Here is a tiny trained network, its code and every weight. The questions are about switching its units off for an input and a class, where a switched-off unit gives its printed mean instead of its output.

import numpy as np


def w(rows, s, z=0):
    codes = np.array(rows[::2]) - 128.0
    scale = np.full(codes.shape[1], s)
    scale[-1] = z or s
    return codes * scale


def norm(h):
    return h / np.sqrt((h * h).mean(-1, keepdims=True) + 1e-5)


def f(y):
    return y / 2 * (1 + np.tanh(0.7978845608 * (y + 0.044715 * y**3)))


def log_softmax(a):
    a = a - a.max(-1, keepdims=True)
    return a - np.log(np.exp(a).sum(-1, keepdims=True))


def net(x, mask):
    res = np.array(x, float).reshape(1, 5) / 4 @ E
    u = 0
    for l in range(3):
        y = f(norm(res) @ A[l][:, :-1].T + A[l][:, -1])
        res = res + np.where(mask[u : u + 12], y, B[l][:, -1]) @ B[l][:, :-1]
        u += 12
    return log_softmax(norm(res)[-1] @ U[:, :-1].T + U[:, -1])


A, B = {}, {}
E = w([
[96,15,90],'x0',
[125,129,131],'x1',
[106,187,1],'x2',
[129,128,131],'x3',
[228,98,100],'x4',
],0.0033)
A[0] = w([
[58,147,155,52],'0.n0',
[200,176,99,12],'0.n1',
[104,110,81,230],'0.n2',
[139,107,166,40],'0.n3',
[126,156,141,17],'0.n4',
[10,162,157,60],'0.n5',
[144,123,238,9],'0.n6',
[112,114,118,119],'0.n7',
[97,158,150,70],'0.n8',
[135,126,127,139],'0.n9',
[2,149,154,87],'0.n10',
[207,107,90,71],'0.n11',
],0.0096,0.0016)
B[0] = w([
[240,137,146,164],'0.n0',
[124,104,127,186],'0.n1',
[77,54,201,218],'0.n2',
[65,131,138,123],'0.n3',
[127,155,97,114],'0.n4',
[224,93,107,244],'0.n5',
[61,124,149,217],'0.n6',
[121,123,155,133],'0.n7',
[181,125,165,141],'0.n8',
[184,99,118,132],'0.n9',
[254,53,64,253],'0.n10',
[221,78,158,191],'0.n11',
],0.0046,0.0027)
A[1] = w([
[173,64,186,198],'1.n0',
[175,138,29,160],'1.n1',
[90,137,8,131],'1.n2',
[182,253,93,108],'1.n3',
[119,39,153,254],'1.n4',
[143,243,147,84],'1.n5',
[171,134,126,173],'1.n6',
[211,152,147,109],'1.n7',
[147,212,135,89],'1.n8',
[27,131,141,129],'1.n9',
[66,75,103,54],'1.n10',
[45,191,143,139],'1.n11',
],0.0078,0.0023)
B[1] = w([
[104,180,97,241],'1.n0',
[89,210,139,237],'1.n1',
[81,172,142,192],'1.n2',
[145,90,182,205],'1.n3',
[137,172,128,254],'1.n4',
[152,41,172,163],'1.n5',
[172,137,122,174],'1.n6',
[155,96,89,186],'1.n7',
[116,2,166,145],'1.n8',
[178,149,107,124],'1.n9',
[153,115,109,140],'1.n10',
[203,141,137,122],'1.n11',
],0.0077,0.0039)
A[2] = w([
[111,102,94,170],'2.n0',
[205,81,113,108],'2.n1',
[115,52,105,168],'2.n2',
[104,128,135,143],'2.n3',
[86,120,70,254],'2.n4',
[182,141,138,107],'2.n5',
[219,135,148,153],'2.n6',
[55,189,136,117],'2.n7',
[198,189,84,122],'2.n8',
[84,90,80,152],'2.n9',
[92,124,68,198],'2.n10',
[82,86,253,110],'2.n11',
],0.0065,0.0025)
B[2] = w([
[198,85,255,142],'2.n0',
[170,179,115,179],'2.n1',
[234,101,182,126],'2.n2',
[140,174,194,129],'2.n3',
[241,108,238,228],'2.n4',
[127,142,78,165],'2.n5',
[173,174,10,245],'2.n6',
[171,182,183,190],'2.n7',
[176,137,122,253],'2.n8',
[170,4,242,134],'2.n9',
[190,75,209,197],'2.n10',
[54,184,162,202],'2.n11',
],0.0036,0.0023)
U = w([
[163,148,127,218],'0',
[186,126,29,149],'1',
[25,185,156,148],'2',
[159,130,127,176],'3',
[180,50,191,79],'4',
[64,83,41,19],'5',
[9,35,40,2],'6',
],0.012,0.0076)

Each question gives the input, the list of numbers given to net, and the class t.
The units are the neurons (one row each of A and B). Each row of codes is followed by its name. A weight is (code - 128) times the scale printed after its matrix; where a second scale follows, it is the last column's (A, B and U).
mask holds one flag per neuron, layer by layer. A switched-off neuron (its flag False) gives its mean, the last column of its row in B, instead of its output. The means were averaged over made-up inputs and are rounded, as every weight is.
A unit's drop is (log p(t) with every unit on - log p(t) with that unit switched off) / (log p(t) with every unit on - log p(t) with every unit switched off).
The circuit of an input: a set's keep is (log p(t) with only the set's units on - log p(t) with every unit switched off) / (log p(t) with every unit on - log p(t) with every unit switched off). Starting from the 12 units with the biggest drops (on a tie, the unit counted first), units are removed one at a time, each time the one whose removal leaves the highest keep (on an exact tie, the one counted first), for as long as the keep stays at least 0.8.
units of the circuit, in order: the units of the circuit, biggest drop first
unit that matters most: the unit with the biggest drop
top k neurons: the k neurons with the biggest drops, biggest first
top k neurons in layer l: the k neurons of layer l with the biggest drops, biggest first
drop when u is switched off: that unit's drop, to one decimal
input [7,-3,1,-5,-8], class 1: units of the circuit, in order => (0.n10)
input [6,3,6,-6,-3], class 0: units of the circuit, in order => (2.n4; 2.n10; 1.n2)
input [-5,6,8,0,6], class 2: top 3 neurons => (1.n1; 0.n10; 0.n5)
input [-7,0,6,-4,-6], class 4: units of the circuit, in order => (1.n5; 1.n8)
input [7,7,-8,2,5], class 2: top 2 neurons => (0.n10; 1.n4)
input [-5,3,-6,-1,-4], class 2: units of the circuit, in order => (0.n6; 2.n11)
input [8,-8,7,-4,-7], class 3: top 3 neurons => (2.n4; 2.n10; 1.n0)
input [-8,-5,2,0,-8], class 1: top 3 neurons => (0.n10; 0.n5; 0.n0)
input [8,2,2,4,-6], class 4: top 2 neurons in layer 0 => (0.n2; 0.n11)
input [-3,-8,-7,2,8], class 1: top 3 neurons in layer 1 => (1.n1; 1.n2; 1.n7)
input [0,2,-8,2,5], class 2: top 2 neurons => (0.n10; 0.n6)
input [-6,5,1,-5,-4], class 4: top 3 neurons in layer 1 => (1.n3; 1.n8; 1.n5)
input [-8,-4,5,7,5], class 4: top 2 neurons => (0.n10; 1.n3)
input [6,0,-5,3,8], class 1: unit that matters most => 1.n4
input [6,-3,0,-3,-7], class 1: top 2 neurons => (0.n10; 0.n5)
input [6,6,-7,-6,-2], class 2: top 3 neurons in layer 1 => (1.n7; 1.n4; 1.n8)
input [8,-6,7,4,-5], class 4: top 3 neurons => (0.n2; 2.n9; 2.n4)
input [-2,-6,-8,5,4], class 2: drop when 0.n10 is switched off => 0.1
input [4,-3,8,-7,3], class 2: drop when 1.n2 is switched off => 0.4
input [-2,5,8,4,-2], class 2: unit that matters most => 1.n2
input [-5,7,3,-2,-7], class 1: drop when 0.n10 is switched off => 0.7
input [8,-4,3,2,3], class 4: drop when 0.n1 is switched off => 0.0
